Rows near named flat spaces through zero:
rize_sufo: [ 20  43  -8 -12   9   5 -26 -16 -11   4   8 -33  -4  12  21 -13 -36   5
  29 -41 -58  30   9 -17  34 -23]
vuzo_karo: [  8  16  -4  18  -9   0   8  20 -15 -23  -1  12  15   9  11   3   1  -9
  11  -1 -13  -8   2  -1 -22 -41]
vav_nizi: [  9  11 -15   5  18  12   2 -19  14  14   9   0   8  -7   5  12 -10 -15
   8  -8   9   3  -4 -14  11  31]
vuzo_karo: [  0  17 -14 -12  53 -10 -14   4 -43  19 -10  -1 -31 -36 -21 -24  -1   3
  -1  -1  27  19 -19 -17   1  14]
domi_zogik: [-13   1 -20  10 -51 -17  28  45  -5 -20  32  16  15  47  16   8  -9   4
 -13  -2 -22  17   2  29   5  -7]
domi_zogik: [  0   9 -25 -16  -9  -9  14 -10  20   1  33  -8  28  -9   5 -22  -4 -29
   9   7  -1  -7  38  13  24  39]
vuzo_karo: [ -1  12  -6 -22 -38   0   0  -4  10 -19  21 -20  14  24   8   0 -14   6
   4  -3 -13   4  28  16  21   8]
rize_sufo: [ -5   1   7  14 -36 -10  11  38 -17 -32  -3  15   8  29   8   4   4   9
  -3   4 -18  -3   0  16 -24 -51]
vav_nizi: [ -1  41 -37  -7 -31  26  15   5 -26 -14  57 -24  -9  21  11  38 -27   7
   2 -16  10  31 -26  -3  29  35]
vuzo_karo: [  9  34 -12 -33  27 -12 -29  -3 -31  -5 -18 -12 -15   4 -13 -17 -23  21
   6 -12  14  24  11  -9   9   2]
rize_sufo: [  2  -5  14 -24  -2  21  -3 -42   5  -2  21 -38   6 -33   0 -23  24 -15
  13   6 -11 -31  34   3   3 -10]
vav_nizi: [-11 -29   1 -22  15  -5  -8 -24  19  42   9 -12 -18  19  -3  -9  -2  21
 -22 -22 -18  23   1   8  31  32]
vav_nizi: [  2  -7 -21  34   4  -8  28  18  25   3   2  43  30   9   7  18   1 -28
  -3   9  18  -9  -6   0 -15  23]
vav_nizi: [ -6   1  -1 -13 -10  11 -10   2 -12  -4  -7  -1 -25  44 -10  42 -16  47
 -24 -13  29  28 -29  -1   2  16]
vuzo_karo: [  2  15 -33 -44   8   1  11 -26  -4  -8  36 -13  27  16  -4 -22   7  -9
   0  -4  19  -9  56  17   2  22]
domi_zogik: [-18 -14 -25 -33   0 -12  14  -5  -4  20  41  -9  -5  26  -5 -20   5  12
 -25 -11  -2  19  19  26  23  34]
vav_nizi: [ 15   7  13  -6   2  16 -12 -30  14  -4  -4 -19  12  -2  10  -3   0  -6
  19 -11 -24 -15  21  -8   0 -23]
domi_zogik: [ -3   7  12  11  -8 -14 -22  32 -12  -5 -39  12 -29   9  -9  22 -28  31
  -8   2  12  31 -41 -10   7   4]
rize_sufo: [ -5 -10   7  -7  -3  14   3 -15  -7   9  21 -21 -12  -4   3  -4  13   5
  -3  -8 -18  -1  -3   3   6 -10]
rize_sufo: [-14 -17  20   1  21 -21 -10  17 -21  10 -27   3 -29 -70 -27 -35  20  -8
  -3  37  27 -11 -16  -4  -6   7]
vav_nizi: [ -5 -10 -14  15 -36  -4  29  20  19 -12  23  23  28  58  19  22  -1   1
 -13 -10 -18   2   9  22  -8  -9]
domi_zogik: [  5  10  -7   8 -44 -11   9  18  28 -23   5  11  34  46  21  12 -22  -3
   6  -6 -27   4  23  16   9  -7]
domi_zogik: [  6 -12  14   4  21  23  -2 -29  -2  15   5 -14  -6  -9   7  -2  21  -3
   5 -16 -23 -15  -2 -10 -13 -32]
domi_zogik: [ -4   8 -17  41 -30   8  41  32 -15 -13  49   9  16  -9  25   4  12 -36
  11   3 -32  -9 -17   6  -8 -26]
vuzo_karo: [  0 -20   0   6  12  -8   3  -8  31  16 -12  19  12   8  -1   3   1  -6
  -8   2   8  -5   6   2   0  23]
vuzo_karo: [  1  22 -35 -26 -12 -10  20   0  -6 -19  40  -5  35  12   5 -26   1 -21
   7   3   2  -8  52  22   4  10]
domi_zogik: [-14 -19  16 -27   1  -5 -14  -3 -20   8  -5 -17 -29  11 -13 -16  11  35
 -19  -6  -7  11   1  12   2 -17]
rize_sufo: [ -9 -22   2  14  36 -29 -11  12  16  46 -27  20 -24 -27 -12 -16 -11  -2
 -12   5   5  25 -30 -10  25  46]
vav_nizi: [ 14  13 -12   2  44 -10  -2 -18   7  16  -2   1  20 -51   1 -42   6 -45
  26   6  -7 -18  27 -14   3   8]
rize_sufo: [ -4 -13   7  18 -29  -9  12  21  17 -15  -6  20  17  16   6  11   3  -4
  -4  12  -4 -10   3  12 -12 -11]
rize_sufo: [  9  47 -18   1 -22  33   6  12 -47 -46  16  -6  -5  25   1  51 -11  18
   6  -5  36   6 -25 -12 -25 -21]
domi_zogik: [-15 -29 -37 -36  57  23  38 -57 -15  52  82 -24   0 -26  -8 -42  58 -28
 -19 -13   9 -20  30  14  -1  34]
vuzo_karo: [  2  -9  16  20  16   1 -11   5   1  12 -29  12 -17  -6  -3  13  -2   9
  -3  -2   2   5 -30 -15  -9  -9]
rize_sufo: [  5 -11  -2  -1  18 -24  -2  -7  44   6 -31  26  31 -18 -10 -16  -2 -25
   4  24  29 -21  33   2  -1  40]
vav_nizi: [ -9 -12  -2  -9  13 -15  -3   7  -7  15  -6   5 -14  -2 -11 -14   3  10
 -13   2   7  11  -3   6   5  13]
vav_nizi: [ 11  11 -35  13  39   0  13 -12  21  25   9  23  20  -5   3   9 -12 -28
   4  -8  23   6  -3 -15   8  54]
rize_sufo: [-21 -14  34  34 -46  27   8  26 -32 -10  15 -23 -51 -56  -4  29  18   5
  -4  30   5  -5 -74  -9   2 -12]
vuzo_karo: [ -1  -6  -7  31  -1  -2  16  19   7   7   2  24   5   5   8  16  -1 -11
  -4   0  -2   3 -23  -3  -6   4]
domi_zogik: [ -9   9  -5  -9 -37 -29  -2  39  -3 -28 -12  13   5  17  -8  -1 -20  12
  -7  20  17  13   9  19   8  15]
vuzo_karo: [  5  -1   6 -22 -18 -21 -14  -8  37 -10 -18  -1  27  24   2 -15 -17   3
   5   2 -11  -4  48  15  16  10]
[-16 -29  38 -17  -4  -9 -23   1 -14   9 -23 -21 -39 -24 -18 -24  16  27
 -13  12  -8   1  -9   7   5 -19] -> vav_nizi
[ 15  12  -4  19  -9   6   0  -7  33   0  -2   6  24  23  22  20 -23 -10
  15 -17 -26   4   4  -9  12   2] -> domi_zogik
[ -9  -4   5 -24 -14  10   1 -17 -10  -2  27 -32 -10 -23  -5 -18  14  -1
   0   9  -1 -10  14  10  13   7] -> vuzo_karo
[ -1  -2   6  29   8 -31   1  37  -4   1 -23  24   2 -35   0 -28   1 -24
  10  20 -12  -3  -8  -3  -5 -14] -> vuzo_karo
[  4  15  12  -7  15 -12 -19   6 -20 -11 -26  -8 -10 -59 -17 -31   3 -14
  18  27  20 -14   6 -10  -4  -5] -> rize_sufo
[-11  -6 -10 -20  21   2   6 -16 -18  23  32 -23 -17 -42 -10 -33  18 -13
  -3   6   4  -1   4   3  17  25] -> domi_zogik
[  6  36 -30   8  19 -37  -7  42 -21  -2 -16  26   1   3  -2 -16 -35  -5
   8  -3   3  34  -7  -7  12  13] -> vuzo_karo
[ -9 -14  27  -3   0  -1 -13  -3 -10   9  -7 -23 -28 -54 -11 -23  14  -3
   4  19  -6  -8 -13  -4  11  -3] -> vav_nizi
[  0  25 -26   6  -6 -11  17  27 -24 -17  21   8  13 -12   3 -14  -2 -22
  10  10   5   0   6   5  -4  -2] -> vav_nizi
[ -6 -10  10  48 -35  15  15  26   9   1   7  12 -12  15  18  48 -10   5
  -6  -6 -20  14 -57  -7   4  -6] -> vuzo_karo
[ 14  55 -17 -22  -4  26 -12 -17 -36 -21  28 -42  -8 -17   5   3 -19  -2
  27 -12   0  10   2 -16  18  -1] -> vav_nizi
[ -1 -16  18  16 -13   8   0   3  15  -5 -17  11  -1   9  -1  26   4   9
  -7   7  10  -8 -16  -2 -13  -5] -> vav_nizi
[ 11  14   0  29 -26   8   8   3  19  -3  22  -9  19   1  32   5 -14 -25
  24 -14 -57   1  -2  -5  19 -19] -> domi_zogik
[  9  11   5  -7  19   9 -15 -20  -2   5  -9 -15  -6 -24  -4  -5  -3  -4
  12  -1   5  -4   1 -15   5   4] -> vav_nizi
[  4  11  15  20 -23  -6  -8  18   6 -14 -15  -2   0 -24   6   1 -14 -11
  17  14 -14  -1 -11  -7  10  -8] -> rize_sufo
[  7 -16   0  -6  18   6  -3 -27  35  13 -18  16  16  35  -1  21  -2  10
 -11 -13  16  -5  13  -2  -9  18] -> vuzo_karo
[ -3   1 -20   9   1  -4  19  17  -4  -6   7  25  11  16  -3  15   2  -4
 -11   6  28   0  -6   5 -16  14] -> domi_zogik
[  4 -13  10 -20  21 -12 -13 -22  21   6 -25   2  13  -7 -10 -25   9  -3
   1   7   8 -17  37   4  -6   3] -> vuzo_karo

Rows near named flat spaces through zero (a row that begins with a name and a colon came from that space):
porit-fiv: [ 23  -3  21  13   7  -3   3  22 -13   8 -11  30  16  10  -7  -1  20  -1
 -21 -13   3  -3  15  -2  -5  21]
budez-vemus: [  1 -10 -12 -10  -4  -4  -8   6 -10 -12  16  -3  -8   8   6  -6   6 -13
 -22   6 -17 -23 -14  -5   6   1]
mef-mipo: [-16 -17  14  29  -4  -1  -7  15 -10 -23  -1 -15  -8   7 -11  -3  15  16
 -37   3 -23  -2   1   4 -23   6]
porit-fiv: [  5  -6  -2  19  31  -5  31   5  -3  19 -18  22 -15 -15   4 -15 -12  -4
  15  16  -1   3   1   0   7  19]
miseb-motal: [ 20 -22  16  18  17 -16  24  29 -29   2  -2   9 -27   6 -17  -7  26  -6
 -61 -14  -9 -23   1  -8 -16  37]
mef-mipo: [ 23  -9 -58   2   9 -38  -1  -8 -13  21 -47   6 -31 -27  33 -44 -38  12
 -22  -4 -15  -4  12   7 -17  47]
miseb-motal: [  8  16  16 -19  18  12   4 -26  10   7  -5   8  24   9  11 -31  -2  29
  21 -15 -22 -17  10 -13   2  -3]
mef-mipo: [  2  -6 -26   5  -1  -7  -6   0  -3   2 -13   1  -7 -11  10 -12 -15   3
  -5  12  -8   3   4   9  -4  10]
budez-vemus: [ -1  -3  -2   1 -19  15 -14   7   9  -4  15  -4  22   4 -19  22  18   0
  -4  11   7   7   3   8   2 -17]
miseb-motal: [-27  16  10   5   4  14 -16 -25  12 -16 -15 -10  18  -1  21 -26 -28  37
  35   7 -26  14  15   7  -8 -17]
bagig-nad: [-15 -12  -8  28 -16   3 -12   6  16  -4  -6  -7  12  -4 -14  18  13   9
   1  15   3  19  -5   8  -8  -7]
porit-fiv: [ -5  19  15   2   4   0   5   9 -25  -4 -15  -2 -21 -13   9  -2 -42   0
   6  -3  20  32  37  24 -14   5]
porit-fiv: [-34 -11  13  41   5  -9  -6  10  -7 -26 -15  -8 -17   0  12  -8  -9   7
  -4  13 -21  12  -9   4 -14   5]
porit-fiv: [ 11 -23 -51 -22   9   7  11 -20  30  18  25   5  10  -4  -2 -11  23 -11
  12  33 -27 -44 -45 -21  36  -9]
miseb-motal: [ 20   6  -1  14   5   7  -2  26 -15  14 -19  41  20  -8   2   0 -14  -7
   6  19  14  22  36  22   3  13]
porit-fiv: [-36 -17  11  36   6  -1  -9  13  -6 -34   2  -1  -9   8  15 -10   0  -3
  -3  27 -36  -5 -22  -1   0  -3]
porit-fiv: [  3  -2  -2  -7  16   1  27 -25  34  25   5   0   5  -3 -10   5  20   0
  35  -7   8 -12 -31 -25  18  -8]
mef-mipo: [-14  -5 -18  10  -8  14 -20  -3  10 -11  -2  -1  20  -4   5  -9  -8  17
   9  31 -23   7   6  13   0 -13]
miseb-motal: [-24 -11   3  15  -2 -14  -3  -6  -1 -20  -3 -29 -26   2   4  -7   1  10
 -18  -8 -18  -6 -19  -7 -17   3]
bagig-nad: [ -3 -10 -34   4 -24  -9 -19  -6  11   0  -8 -23  -3 -11  -6   7   0  13
 -17   2   1  10  -1   9 -15   1]
porit-fiv: [-33   9  36   3  -1  12  -6  -3   2 -28  21 -10   3  16   6  11   1  -9
  25   2  -5   2 -17  -7  10 -28]
budez-vemus: [ -9   6   6  20   5  11  11  -3  15  13 -16   3   9 -16 -12  10 -11  13
  32  14  19  34  16  13  -3  -8]
bagig-nad: [  0 -15  -3  10  13  25  34   6   1  12  11 -19 -13 -19 -44   4   5  21
 -18  30  -1   7  21  18 -12  -4]
budez-vemus: [-10  13  43   0  -8  -2   9 -17  10  -1  -3 -39  -8   6 -27  17  16  30
  -9 -52  22  16   9  -9 -32  -6]
bagig-nad: [ -9   3  32  30  21 -11  12   5  -3  -1 -24  19  -2   4  12  -9  -2   3
  17 -12  -2   9  -3  -9  -4  14]
porit-fiv: [ 17  19 -25 -40  -1   5  14 -20   3  26   1 -12 -13 -21  -2   2 -32  -2
  21  -5  31  12  21  11   5  -7]
mef-mipo: [ -1 -15 -21   1 -31   5   3  16   3   4  22 -36 -19 -15 -47  50  16 -12
 -32  10  39  22   2  20 -12 -13]
miseb-motal: [  9  29 -30   8 -15  -3 -32   2  -9  15 -55  26  19 -30  33 -11 -70  15
  35  13  27  64  64  45 -13  10]
budez-vemus: [ -7  -9 -21  13  13   1   6   6  -2   1  -6  15  -7 -12  14 -11 -18 -11
  16  36 -12   2  -7   7  14   3]
bagig-nad: [ -8 -10 -19  -5 -11  24   5  -9  24   6  22 -23  10  -9 -32  19  15  11
   5  26   3   4  -5   8   4 -26]
mef-mipo: [  9  17  19 -18  13  -1   0 -29  14   8 -10   7  21  12  15 -25   4  25
  20 -33 -14 -17   0 -21   0   2]
miseb-motal: [ 14   5  -7   2   5  -9  -5   0   3  13 -17  29  15   0  18  -8  -5  -8
  18  -3   4   1   0  -5  11  12]
bagig-nad: [  8  11   3 -12   3 -32  -1 -20  -3   5 -22  -8 -21   3  25 -17 -11   4
  -3 -48   3  -9  -9 -19 -11  21]
bagig-nad: [  3  -2 -37   4  -9  -7 -28   8 -11  -6 -18  16   5  -9  29 -19 -30  -2
  -3  25 -16   6  13  18   1  10]
budez-vemus: [ 12   4 -16  -2 -11  23  -9  11   8  13   4  20  34  -8 -14  17   0  -3
  15  29  16  19  23  21  12 -14]
miseb-motal: [-12   6 -28  19 -23  -5 -26  13   3  -1 -19  13   7 -18  17  22 -32 -21
  31  28  28  45   8  26   8  -7]
miseb-motal: [-25   5 -11   7 -12  -5 -18 -16  11 -13 -10 -18  -4  -6  17  -2 -21   9
  21   4  -4  16  -7   5  -5 -12]
budez-vemus: [ 13   4  -5 -12  -7 -14 -15  -3  -4   0  -6   7   6  10  15  -9   4  -2
 -12 -22  -5 -14  -4 -10  -1  11]
mef-mipo: [ 23   2   0 -13  -4 -11  19   4  -5  21   2  -7 -17  -5 -21  20  11 -12
 -19 -27  35   2   5  -3  -6  12]
budez-vemus: [ -7 -14 -39  13 -16   8 -22  10  10  -4   2   9  17  -9   3   7  -2  -8
   6  44  -9   8  -7  15  12 -10]
bagig-nad: [ -3 -19 -17  31 -22  -5 -13  23  -7  -6 -12 -15  -7 -11 -23  15   7  13
 -43  12   5  23  18  24 -29  11]
mef-mipo: [-29   5  26   5  10  12  -2   7  -4 -25  21  12   3  14  18   5  -6 -28
  34  22  -9  -3 -23  -6  27 -23]
bagig-nad: [ 11  -8 -41 -15  -6   4   2  -5  -5   9   1 -22 -17 -20 -11 -11 -17  15
 -26  17  -7  -2  19  19 -12   4]
budez-vemus: [-55 -30  37  32  29  22  42  18  -5 -36  48 -28 -42   5 -28  14  20 -20
  -2  49 -27 -16 -45  -8  14 -26]
mef-mipo: [ 27  -3 -41   0 -15  18 -14   2  14  27 -16  13  37 -18 -19   0  -1  27
  -5  25   5  19  39  27  -8   2]
[ 23  15  10 -66   5  24  17  -7 -12   4  55  -4   0  15 -12   6   9 -26
  -4  -7   7 -38  -1 -11  28 -23] -> bagig-nad
[-14 -16 -73  18 -26 -21 -35 -12  15  -3 -31 -18  -9 -27  24 -13 -31  15
  -2  27 -16  19  -6  19 -13   8] -> budez-vemus
[ -4 -19  -1  45   6 -20  -1  16  -7  -3 -33   7 -11  -6   2 -13   4  15
 -26   1 -15   8   2   4 -23  30] -> porit-fiv
[  0   6   1   0  -5 -22 -12  -9   1  -2 -16  -1  -4   5  20  -5  -4  -1
   2 -27   2  -1 -10 -11  -6  11] -> bagig-nad
[  6  20 -28 -14 -26  12 -18   3  -1  12  -9  -3   9 -23  -2  22 -40  -4
  21  16  41  47  41  37  -2 -15] -> miseb-motal
[-10  -7  20  13  -5   4 -10   9   9 -13  14  11  21  20  -3  15  32 -12
   4   1  -6 -10 -25 -15  12 -10] -> budez-vemus
[ 21  12 -21 -23 -29 -25 -31 -20   2   7 -24 -20   3   1  12  -8  -5  24
 -27 -51   8   1  16  -2 -28  17] -> budez-vemus
[  5 -18 -31 -10 -24  21 -28  23  -2 -14  37  11  27  10 -10  17  23 -25
 -21  44 -14 -18 -10  11  23 -19] -> budez-vemus
[  6  15  24 -25  21 -27  36 -45  15  21 -12 -31 -35   2   3 -14   5  18
  10 -72  12 -19 -22 -39 -13  14] -> bagig-nad
[-10 -11  -2  21  -4 -13  -2  13 -12 -11  -9 -10 -22  -5   0   1  -4  -1
 -23   2  -3   8  -1   7 -15  12] -> miseb-motal
[ -1  21 -25  -7 -12 -16 -23 -24   6   6 -37  -6   0 -16  32 -17 -45  19
  25 -15   8  27  20  12 -13   6] -> miseb-motal
[-19   0 -10  -5 -23  10  -6   0  -2 -13  16 -42 -20 -12 -20  24 -13   3
 -12  11  17  23  11  22 -15 -21] -> miseb-motal
[  2  11  22 -27  16  25  10 -26  18   3  22   1  28  16  -5 -15  16  19
  24  -6 -21 -26  -6 -19  15 -21] -> miseb-motal
[-10  -1  -4   8  21   2  24 -26  22  16 -14  -9  -7 -15  -2 -16  -9  23
  29   5  -8   3  -7  -7  -1  -1] -> bagig-nad
[-28  21   3 -27   6  15  13 -26  10  -6  20 -26 -19 -10   9   7 -35 -10
  52  11  14  12  -9   2  18 -35] -> porit-fiv
[-13 -23  -8  26   4 -36  -3   3  13  -8  -4  14 -13  13  25   3  28 -33
   5  -7 -13 -26 -70 -37  20  15] -> miseb-motal
[ 12   7  -2 -23  -1   2   6 -13  -1   8   4 -15  -6  -1  -8  -5  -2  11
 -10 -18   5  -7  11  -2  -8   0] -> miseb-motal
[-78  -6  22  46   3   3 -25 -24  17 -55 -14 -38  -6   5  30 -29 -21  43
  28  20 -61  11 -23  -1 -19 -23] -> miseb-motal
[ 17 -21 -37  12  34  -5  31   6  -1  26 -13  30 -14 -21   6 -28  -9  -8
   4  39 -19 -17  -8   0  18  25] -> porit-fiv
[ 51  14  -4 -17  12   4  16   9  -4  44 -15  47  26  -7  -7   0   1  -8
  10  -9  31   5  33   5  12  19] -> mef-mipo
[-20 -14  25  15  13 -16   2   5  -4 -25  13   4 -13  24  17  -7  25 -20
  -7  -8 -29 -34 -49 -31  12   4] -> budez-vemus
[  5   5   3 -10   3  -1   3  -9  -5   2  -6 -13  -8  -2  -2 -14  -8  19
 -13 -15  -5  -3  15   2 -15   6] -> miseb-motal
[ 57   1 -60 -49 -17 -20 -48  13 -26   6   1  52  29  16  50 -32  -5 -35
 -33  -1 -24 -49   1  -5  28  28] -> budez-vemus
[ 16   5  -4 -36  -7  13  11  -9   7  13  30 -13   2   3 -23  19  16 -10
  -3  -9  19 -13  -4  -6  11 -16] -> miseb-motal
